Below are the code and all the weights of a small trained network. Each question names an input and a target symbol and asks about switching units off, where a switched-off unit gives its printed mean instead of its output.

import numpy as np


def w(rows, s, z=0):
    codes = np.array(rows[::2]) - 128.0
    scale = np.full(codes.shape[1], s)
    scale[-1] = z or s
    return codes * scale


def norm(h):
    return h / np.sqrt((h * h).mean(-1, keepdims=True) + 1e-5)


def f(y):
    return np.maximum(y, 0)


def softmax(a):
    e = np.exp(a - a.max(-1, keepdims=True))
    return e / e.sum(-1, keepdims=True)


def log_softmax(a):
    a = a - a.max(-1, keepdims=True)
    return a - np.log(np.exp(a).sum(-1, keepdims=True))


def net(x, mask):
    ids = ['ΓΛΣΨαδεζηθμξπτφω'.index(c) for c in x.split()]
    T = len(ids)
    res = E[ids] + P[:T]
    u = 0
    for l in range(2):
        r = norm(res)
        for j in range(2):
            rows = slice(2 * j, 2 * j + 2)
            q, k, v = (r @ M[l][rows].T for M in (Q, K, V))
            z = softmax(np.where(np.tri(T) > 0, q @ k.T / 2**0.5, -1e9)) @ v
            o = O[l][rows]
            res = res + np.where(mask[u + j], z, o[:, -1]) @ o[:, :-1]
        u += 2
        y = f(norm(res) @ A[l][:, :-1].T + A[l][:, -1])
        res = res + np.where(mask[u : u + 4], y, B[l][:, -1]) @ B[l][:, :-1]
        u += 4
    return log_softmax(norm(res)[-1] @ U[:, :-1].T + U[:, -1])


Q, K, V, O, A, B = {}, {}, {}, {}, {}, {}
E = w([
[128,147,193,103,121,163,127,113,139,88],'Γ',
[89,133,134,130,100,105,59,118,128,88],'Λ',
[81,132,138,140,118,116,107,127,49,120],'Σ',
[174,168,119,98,97,119,169,89,96,88],'Ψ',
[111,154,207,177,157,113,172,130,137,134],'α',
[134,60,108,122,68,143,202,97,133,99],'δ',
[89,131,124,114,138,152,87,115,65,70],'ε',
[76,130,110,159,114,79,106,70,156,99],'ζ',
[91,143,147,127,83,111,74,120,171,137],'η',
[205,104,68,198,109,250,85,124,168,161],'θ',
[115,146,144,111,65,123,108,180,151,133],'μ',
[116,144,170,137,100,114,137,191,79,140],'ξ',
[123,132,161,138,151,117,128,184,71,107],'π',
[92,134,133,109,48,114,133,105,122,168],'τ',
[92,150,168,136,93,113,69,124,166,119],'φ',
[126,147,194,164,132,105,150,174,146,107],'ω',
],0.019)
P = w([
[38,175,126,2,149,97,172,186,174,96],'0',
[89,156,129,109,55,108,186,138,146,39],'1',
[96,138,153,143,55,131,151,105,148,48],'2',
[117,127,151,147,56,135,141,103,127,80],'3',
[143,121,148,148,53,123,139,104,122,100],'4',
[149,118,149,150,62,119,148,97,120,111],'5',
[157,109,144,153,59,115,141,102,106,122],'6',
[144,113,149,151,72,128,148,86,110,135],'7',
[139,110,142,143,82,125,151,76,104,144],'8',
[122,99,135,140,93,121,153,66,93,153],'9',
[122,94,131,137,93,122,154,63,92,169],'10',
],0.0085)
Q[0] = w([
[116,127,141,131,116,121,129,128,118,135],'L0H0',
[124,128,138,133,129,126,132,127,124,131],'L0H0',
[90,125,116,131,154,99,70,88,184,98],'L0H1',
[2,125,67,71,122,96,47,136,120,158],'L0H1',
],0.049)
K[0] = w([
[127,135,112,136,133,138,132,133,135,129],'L0H0',
[130,126,130,126,121,131,118,126,128,127],'L0H0',
[85,161,105,67,108,91,140,88,159,134],'L0H1',
[3,167,181,37,149,34,140,154,103,79],'L0H1',
],0.034)
V[0] = w([
[3,35,181,69,139,128,152,167,149,119],'L0H0',
[212,40,101,237,104,199,90,117,128,158],'L0H0',
[120,98,180,78,118,84,125,123,112,111],'L0H1',
[150,105,178,85,121,149,128,147,132,144],'L0H1',
],0.017)
O[0] = w([
[92,236,132,165,63,158,152,205,144,103,247],'L0H0',
[220,63,155,10,191,38,121,103,1,197,1],'L0H0',
[49,158,237,84,12,242,48,53,123,61,176],'L0H1',
[94,151,83,99,113,173,128,165,166,156,133],'L0H1',
],0.005,0.0086)
A[0] = w([
[176,99,118,111,204,179,26,178,57,142,50],'L0N0',
[51,131,206,167,128,168,36,124,121,202,38],'L0N1',
[140,120,199,96,133,40,20,140,206,199,3],'L0N2',
[136,251,156,87,127,114,100,179,105,123,173],'L0N3',
],0.025,0.0012)
B[0] = w([
[107,164,154,211,79,212,21,203,85,66,161],'L0N0',
[40,162,162,154,58,92,136,122,198,75,252],'L0N1',
[150,105,42,113,253,166,236,186,118,92,157],'L0N2',
[84,158,120,193,52,135,126,143,202,88,221],'L0N3',
],0.017,0.012)
Q[1] = w([
[122,92,133,124,112,174,116,127,100,94],'L1H0',
[215,254,107,82,122,103,90,47,111,92],'L1H0',
[109,72,143,144,141,151,117,171,162,129],'L1H1',
[134,122,147,95,92,113,144,147,90,157],'L1H1',
],0.041)
K[1] = w([
[134,79,134,179,114,105,103,131,95,110],'L1H0',
[3,176,161,199,53,149,102,174,209,142],'L1H0',
[110,121,134,106,129,164,116,168,143,139],'L1H1',
[126,113,140,110,124,122,141,139,101,126],'L1H1',
],0.043)
V[1] = w([
[53,177,157,94,167,35,183,184,95,115],'L1H0',
[158,132,144,134,92,100,70,100,75,119],'L1H0',
[236,101,137,47,20,249,207,77,68,125],'L1H1',
[113,238,137,62,213,2,126,105,112,177],'L1H1',
],0.018)
O[1] = w([
[153,50,146,66,168,97,154,144,81,163,99],'L1H0',
[60,145,116,95,148,109,95,100,158,125,98],'L1H0',
[120,146,50,1,164,228,230,106,119,195,119],'L1H1',
[62,136,98,248,71,212,124,116,107,73,1],'L1H1',
],0.0086,0.028)
A[1] = w([
[65,136,132,253,127,129,99,78,77,159,54],'L1N0',
[159,116,119,92,135,113,131,120,119,158,1],'L1N1',
[85,132,71,215,88,191,108,161,177,136,129],'L1N2',
[173,89,104,117,171,155,70,132,126,161,167],'L1N3',
],0.039,0.0038)
B[1] = w([
[253,135,193,95,85,101,128,117,125,100,165],'L1N0',
[122,111,142,169,137,135,88,115,107,109,164],'L1N1',
[38,159,74,155,176,146,134,111,116,150,251],'L1N2',
[105,149,126,124,86,125,141,100,175,150,159],'L1N3',
],0.033,0.03)
U = w([
[39,187,90,161,152,142,98,130,162,140,234],'Γ',
[148,122,154,142,166,97,146,150,131,179,37],'Λ',
[148,127,118,127,98,116,106,165,74,182,159],'Σ',
[153,150,192,126,36,87,177,108,218,142,197],'Ψ',
[221,200,94,157,128,112,186,99,35,117,123],'α',
[144,106,132,120,147,167,156,153,120,91,79],'δ',
[134,2,71,190,47,125,192,89,100,132,146],'ε',
[102,136,148,81,17,194,85,157,55,148,6],'ζ',
[150,140,130,131,102,115,97,162,92,179,80],'η',
[148,106,106,134,145,165,156,145,136,88,30],'θ',
[121,130,236,131,136,128,34,63,58,74,101],'μ',
[147,122,211,171,193,87,171,132,122,231,69],'ξ',
[120,58,101,87,200,43,180,102,127,61,33],'π',
[146,100,86,103,127,176,110,177,119,56,88],'τ',
[161,114,118,125,116,177,154,149,129,110,71],'φ',
[116,115,148,26,98,183,168,31,117,173,125],'ω',
],0.007,0.0023)

Each question gives the input, a string of symbols that net reads in full, and the target symbol t.
The units are the heads (2 rows each of Q, K, V and O) and the neurons (one row each of A and B). Each row of codes is followed by its name. A weight is (code - 128) times the scale printed after its matrix; where a second scale follows, it is the last column's (O, A, B and U).
mask holds one flag per unit, layer by layer, with each layer's heads first. A switched-off unit (its flag False) gives its mean, the last column of its rows in O or B, instead of its output. The means were averaged over made-up inputs and are rounded, as every weight is.
A unit's drop is (log p(t) with every unit on - log p(t) with that unit switched off) / (log p(t) with every unit on - log p(t) with every unit switched off).
k most important neurons: the k neurons with the biggest drops, biggest first
top k neurons in layer l: the k neurons of layer l with the biggest drops, biggest first
heads that matter: for each layer, one digit per head in row order, 1 if its drop is at least 0.15 and else 0, layers parted by /
input δ Ψ Ψ, target Ψ: heads that matter -> 10 / 01
input Ψ Ψ Σ ζ θ δ δ τ, target ω: most important neuron -> L1N3
input φ θ Ψ ε Ψ, target α: top 2 neurons in layer 0 -> L0N1, L0N3
input Σ Ψ δ ζ α δ Ψ ξ Λ Ψ ζ, target Ψ: heads that matter -> 00 / 01
input α δ δ Ψ δ δ, target ω: heads that matter -> 10 / 01
input φ δ δ, target Ψ: top 3 neurons in layer 1 -> L1N2, L1N0, L1N1
input δ Ψ α τ δ μ Λ ε ε δ, target μ: 2 most important neurons -> L0N3, L1N1
input δ Λ Σ θ δ Σ Ψ δ δ δ ζ, target π: 3 most important neurons -> L0N2, L1N2, L1N0
input δ φ α θ ζ α δ Σ, target ζ: 4 most important neurons -> L0N0, L1N2, L1N3, L0N2
input δ δ η Ψ Ψ δ δ Ψ, target μ: heads that matter -> 10 / 11
input τ ζ Λ Ψ δ δ ξ δ, target μ: 3 most important neurons -> L1N1, L0N3, L0N1
input δ δ δ Ψ δ Σ π Λ Ψ Ψ, target μ: 4 most important neurons -> L1N1, L0N1, L1N2, L0N3
input δ θ ζ τ α δ, target ε: top 2 neurons in layer 0 -> L0N1, L0N3
input δ δ δ δ Ψ φ Ψ δ δ, target ω: 3 most important neurons -> L0N3, L0N1, L1N2
input ε ξ δ Ψ δ μ θ τ δ θ, target Ψ: heads that matter -> 01 / 11
input Λ μ Σ Γ θ ζ Ψ Ψ, target α: top 2 neurons in layer 0 -> L0N1, L0N2
input δ ε Λ δ ζ θ τ Ψ ε, target μ: most important neuron -> L0N0
input δ δ δ Ψ Ψ, target Ψ: top 3 neurons in layer 0 -> L0N3, L0N1, L0N0
input δ ζ Σ ζ δ δ θ δ δ α, target ξ: top 3 neurons in layer 1 -> L1N2, L1N3, L1N0
input τ δ θ δ θ, target Ψ: 2 most important neurons -> L1N2, L1N3
input ζ α ζ δ Λ δ δ Ψ Ψ α, target Ψ: top 2 neurons in layer 0 -> L0N0, L0N2
input Σ θ Λ φ Ψ ζ Ψ α, target ξ: top 3 neurons in layer 0 -> L0N2, L0N0, L0N3
